Here is a tiny trained network, its code and every weight. The questions are about switching its units off for an input and a class, where a switched-off unit gives its printed mean instead of its output.

import numpy as np


def w(rows, s, z=0):
    codes = np.array(rows[::2]) - 128.0
    scale = np.full(codes.shape[1], s)
    scale[-1] = z or s
    return codes * scale


def norm(h):
    return h / np.sqrt((h * h).mean(-1, keepdims=True) + 1e-5)


def f(y):
    return y / 2 * (1 + np.tanh(0.7978845608 * (y + 0.044715 * y**3)))


def log_softmax(a):
    a = a - a.max(-1, keepdims=True)
    return a - np.log(np.exp(a).sum(-1, keepdims=True))


def net(x, mask):
    res = np.array(x, float).reshape(1, 6) / 4 @ E
    u = 0
    for l in range(3):
        y = f(norm(res) @ A[l][:, :-1].T + A[l][:, -1])
        res = res + np.where(mask[u : u + 6], y, B[l][:, -1]) @ B[l][:, :-1]
        u += 6
    return log_softmax(norm(res)[-1] @ U[:, :-1].T + U[:, -1])


A, B = {}, {}
E = w([
[166,1,122,165,119,184,140,69,161,50],'x0',
[131,132,128,131,132,134,126,131,128,127],'x1',
[82,105,153,124,125,117,133,124,135,136],'x2',
[69,165,67,133,128,162,189,76,96,66],'x3',
[163,114,223,70,227,131,218,142,87,73],'x4',
[119,173,238,136,62,192,74,73,68,98],'x5',
],0.0076)
A[0] = w([
[172,1,152,98,116,159,99,161,141,89,75],'0.n0',
[123,81,88,165,187,133,177,243,197,169,38],'0.n1',
[239,113,179,40,125,94,50,128,234,175,2],'0.n2',
[63,143,136,174,174,151,179,137,129,146,122],'0.n3',
[174,109,199,61,130,104,242,171,126,93,46],'0.n4',
[188,55,207,131,170,142,76,178,125,224,57],'0.n5',
],0.0065,0.005)
B[0] = w([
[108,151,126,187,174,133,109,165,156,78,229],'0.n0',
[178,96,167,108,28,89,179,105,89,125,226],'0.n1',
[9,138,144,201,172,109,177,103,77,172,205],'0.n2',
[175,168,103,122,114,119,133,104,94,103,157],'0.n3',
[122,133,93,110,99,161,74,90,194,204,254],'0.n4',
[68,149,131,165,153,123,176,82,66,119,243],'0.n5',
],0.012,0.003)
A[1] = w([
[111,168,123,118,181,119,125,254,70,159,3],'1.n0',
[152,71,125,62,190,65,124,180,133,138,54],'1.n1',
[127,184,27,56,137,133,163,21,83,9,101],'1.n2',
[128,43,85,101,231,48,181,217,168,143,84],'1.n3',
[194,46,206,174,166,79,41,185,96,218,69],'1.n4',
[115,194,165,78,84,82,133,183,122,148,44],'1.n5',
],0.006,0.0029)
B[1] = w([
[70,101,156,141,169,85,154,129,199,22,143],'1.n0',
[122,194,111,80,114,117,152,120,88,136,129],'1.n1',
[45,90,156,224,190,93,168,153,86,183,254],'1.n2',
[143,126,80,71,66,190,143,108,13,28,191],'1.n3',
[19,197,43,166,154,198,182,106,55,115,165],'1.n4',
[158,67,140,138,138,125,117,148,206,2,171],'1.n5',
],0.0088,0.0042)
A[2] = w([
[156,145,171,40,243,177,176,75,101,118,51],'2.n0',
[136,127,67,120,135,105,193,103,142,133,80],'2.n1',
[143,115,187,175,94,159,125,128,116,100,134],'2.n2',
[132,81,81,169,144,124,147,91,144,16,28],'2.n3',
[99,254,144,63,136,44,139,144,128,129,107],'2.n4',
[128,145,232,121,118,165,68,118,48,111,2],'2.n5',
],0.0087,0.0027)
B[2] = w([
[81,158,20,139,52,194,24,115,220,253,249],'2.n0',
[185,253,196,92,71,90,89,70,92,139,197],'2.n1',
[187,147,43,41,171,24,156,146,160,108,210],'2.n2',
[141,169,238,75,182,116,93,207,138,136,232],'2.n3',
[182,2,199,173,213,164,101,154,171,54,254],'2.n4',
[206,152,90,68,76,44,233,155,40,117,238],'2.n5',
],0.0083,0.0043)
U = w([
[26,185,146,191,217,116,197,92,38,149,36],'0',
[204,169,103,50,49,69,191,119,61,79,118],'1',
[162,94,172,128,220,147,88,175,207,3,250],'2',
[105,145,70,128,60,196,58,99,201,236,107],'3',
],0.013,0.0014)

Each question gives the input, the list of numbers given to net, and the class t.
The units are the neurons (one row each of A and B). Each row of codes is followed by its name. A weight is (code - 128) times the scale printed after its matrix; where a second scale follows, it is the last column's (A, B and U).
mask holds one flag per neuron, layer by layer. A switched-off neuron (its flag False) gives its mean, the last column of its row in B, instead of its output. The means were averaged over made-up inputs and are rounded, as every weight is.
A unit's drop is (log p(t) with every unit on - log p(t) with that unit switched off) / (log p(t) with every unit on - log p(t) with every unit switched off).
The circuit of an input: a set's keep is (log p(t) with only the set's units on - log p(t) with every unit switched off) / (log p(t) with every unit on - log p(t) with every unit switched off). Starting from the 12 units with the biggest drops (on a tie, the unit counted first), units are removed one at a time, each time the one whose removal leaves the highest keep (on an exact tie, the one counted first), for as long as the keep stays at least 0.8.
circuit, biggest first: the units of the circuit, biggest drop first
most important unit: the unit with the biggest drop
top k neurons: the k neurons with the biggest drops, biggest first
top k neurons in layer l: the k neurons of layer l with the biggest drops, biggest first
drop of u: that unit's drop, to one decimal
input [-1,-4,6,-1,3,-3], class 1: most important unit -> 0.n1
input [-1,-1,7,-7,3,8], class 1: top 2 neurons in layer 2 -> (2.n5; 2.n2)
input [-6,8,4,-5,6,1], class 2: top 4 neurons -> (2.n4; 1.n0; 1.n2; 1.n3)
input [1,6,7,8,-7,-2], class 0: top 2 neurons -> (1.n2; 2.n0)
input [5,-7,-6,-8,8,-1], class 0: top 3 neurons -> (0.n2; 0.n0; 0.n5)
input [7,-2,-7,5,-5,0], class 2: top 3 neurons -> (0.n5; 2.n3; 0.n2)
input [7,3,6,-7,4,1], class 0: top 4 neurons -> (0.n2; 0.n5; 2.n4; 1.n5)
input [-8,3,-3,3,-7,5], class 2: top 3 neurons -> (2.n4; 0.n4; 2.n0)
input [-2,-3,2,-7,6,0], class 0: top 2 neurons -> (0.n2; 0.n5)
input [7,-7,-1,8,-3,-7], class 0: top 2 neurons -> (1.n2; 2.n4)
input [6,3,-4,4,-5,2], class 2: top 2 neurons in layer 0 -> (0.n5; 0.n4)
input [-6,-1,0,-6,5,-7], class 1: top 4 neurons -> (0.n1; 1.n3; 1.n2; 2.n1)
input [-6,8,1,6,1,-7], class 1: top 3 neurons in layer 0 -> (0.n1; 0.n5; 0.n2)
input [-8,-5,2,-4,-3,7], class 2: top neuron -> (2.n4)
input [8,-3,-5,4,-5,-7], class 2: top 2 neurons in layer 2 -> (2.n3; 2.n5)
input [-2,6,7,-1,1,-1], class 2: top 2 neurons -> (1.n3; 2.n5)
input [-7,6,0,-1,8,1], class 3: top 3 neurons -> (2.n0; 0.n4; 0.n0)
input [-7,1,1,-4,3,-6], class 2: top 2 neurons in layer 1 -> (1.n0; 1.n5)
input [4,0,0,3,6,-5], class 3: top 2 neurons in layer 2 -> (2.n0; 2.n5)
input [3,-4,-3,-2,5,8], class 1: circuit, biggest first -> (2.n5)
input [7,5,7,-8,4,-8], class 0: top 2 neurons in layer 2 -> (2.n5; 2.n4)
input [-7,-1,-5,4,7,6], class 2: top 2 neurons -> (2.n4; 0.n1)
input [-4,8,6,6,-7,-7], class 1: top 2 neurons -> (2.n0; 0.n4)
input [-6,8,5,7,-7,-8], class 1: top 3 neurons in layer 0 -> (0.n5; 0.n4; 0.n2)
input [-7,-1,3,1,7,-8], class 1: top 2 neurons -> (1.n3; 0.n1)
input [1,-2,-4,-7,-3,-5], class 0: drop of 0.n2 -> 0.4
input [0,-5,6,-6,-4,-4], class 0: drop of 2.n1 -> 0.0
input [4,5,-7,8,-5,4], class 0: most important unit -> 1.n2
input [-5,-6,-7,0,4,1], class 2: drop of 2.n4 -> 0.7
input [6,0,2,-8,-7,-3], class 0: drop of 2.n0 -> 0.1
